Below is a small trained network, with its code and all its weights. Each question gives an input and a class and asks what happens when units are switched off, that is, made to give their printed mean instead of their output.

import numpy as np


def w(rows, s, z=0):
    codes = np.array(rows[::2]) - 128.0
    scale = np.full(codes.shape[1], s)
    scale[-1] = z or s
    return codes * scale


def f(y):
    return np.maximum(y, 0)


def log_softmax(a):
    a = a - a.max(-1, keepdims=True)
    return a - np.log(np.exp(a).sum(-1, keepdims=True))


def net(x, mask):
    res = np.array(x, float).reshape(1, 8) / 4 @ E
    y = f(res @ A[0][:, :-1].T + A[0][:, -1])
    res = res + np.where(mask, y, B[0][:, -1]) @ B[0][:, :-1]
    return log_softmax(res[-1] @ U[:, :-1].T + U[:, -1])


A, B = {}, {}
E = w([
[138,135,128,133,130,131,129,121,125,128,133],'x0',
[123,125,117,116,136,127,125,139,121,130,133],'x1',
[122,102,234,217,253,153,124,168,36,171,73],'x2',
[129,133,128,128,135,135,126,127,126,116,126],'x3',
[131,124,139,132,137,118,128,116,146,132,121],'x4',
[140,129,127,124,145,121,124,128,132,125,125],'x5',
[47,68,180,60,164,197,111,43,125,185,244],'x6',
[62,236,142,73,183,45,208,179,134,201,148],'x7',
],0.0062)
A[0] = w([
[203,184,57,213,85,79,129,218,116,56,2,4],'N0',
[148,54,122,177,94,181,36,79,125,93,106,36],'N1',
[40,238,159,59,171,45,221,183,126,207,151,71],'N2',
[41,72,159,76,127,204,73,54,101,138,246,48],'N3',
[147,164,33,77,45,111,137,123,192,93,149,65],'N4',
[146,107,229,229,212,160,130,186,36,153,46,71],'N5',
],0.0054,0.0036)
B[0] = w([
[144,83,231,41,254,104,233,199,166,231,191,231],'N0',
[197,61,81,193,162,160,127,169,167,60,195,199],'N1',
[224,27,33,235,120,196,76,180,162,16,192,252],'N2',
[165,135,200,95,217,125,239,203,147,188,121,238],'N3',
[34,119,152,81,94,39,59,67,82,150,181,211],'N4',
[28,135,101,36,20,30,17,43,141,108,196,254],'N5',
],0.0058,0.0061)
U = w([
[149,113,214,74,200,130,237,177,145,209,143,36],'0',
[2,128,110,59,68,61,24,62,116,124,176,10],'1',
[217,76,36,246,133,187,100,163,143,41,164,42],'2',
[108,146,138,145,113,147,136,108,127,141,101,254],'3',
[111,157,122,135,126,144,130,113,112,133,98,244],'4',
[110,141,120,124,116,148,140,119,105,150,89,199],'5',
],0.0066,0.0057)

Each question gives the input, the list of numbers given to net, and the class t.
The units are the neurons (one row each of A and B). Each row of codes is followed by its name. A weight is (code - 128) times the scale printed after its matrix; where a second scale follows, it is the last column's (A, B and U).
mask holds one flag per neuron, in row order. A switched-off neuron (its flag False) gives its mean, the last column of its row in B, instead of its output. The means were averaged over made-up inputs and are rounded, as every weight is.
A unit's drop is (log p(t) with every unit on - log p(t) with that unit switched off) / (log p(t) with every unit on - log p(t) with every unit switched off).
unit that matters most: the unit with the biggest drop
k most important neurons: the k neurons with the biggest drops, biggest first
drop when u is switched off: that unit's drop, to one decimal
input [-3,4,-3,-8,-5,2,-8,-1], class 0: unit that matters most	N0
input [3,-8,6,7,3,2,-2,7], class 2: 2 most important neurons	(N2, N4)
input [-7,-2,8,0,4,-3,-6,-5], class 1: 2 most important neurons	(N5, N3)
input [4,2,8,-5,-4,-3,6,-6], class 1: 2 most important neurons	(N5, N0)
input [-2,2,8,-1,-5,-8,-7,-7], class 1: 3 most important neurons	(N5, N3, N2)
input [6,-5,8,6,1,-3,-5,1], class 1: 2 most important neurons	(N5, N3)
input [5,8,7,5,1,-6,5,-3], class 1: 3 most important neurons	(N5, N0, N2)
input [4,-2,0,2,6,1,6,-1], class 0: 2 most important neurons	(N3, N5)
input [-5,7,-4,-2,5,-1,-8,5], class 0: 2 most important neurons	(N0, N5)
input [-5,-1,7,3,-3,-4,-3,0], class 1: 2 most important neurons	(N5, N3)
input [3,-6,-2,2,-1,-7,8,-5], class 0: 3 most important neurons	(N3, N2, N5)
input [-5,-6,-8,3,-4,-6,-5,-1], class 1: 2 most important neurons	(N4, N3)
input [5,6,-3,5,-1,-5,0,7], class 2: 2 most important neurons	(N2, N5)
input [5,4,-4,4,-8,-4,8,1], class 0: unit that matters most	N3
input [6,3,-5,-6,-4,-5,-1,8], class 2: drop when N5 is switched off	0.2
input [4,1,4,2,2,1,-1,8], class 2: drop when N2 is switched off	0.8
input [1,5,6,5,1,0,0,4], class 1: drop when N3 is switched off	0.1
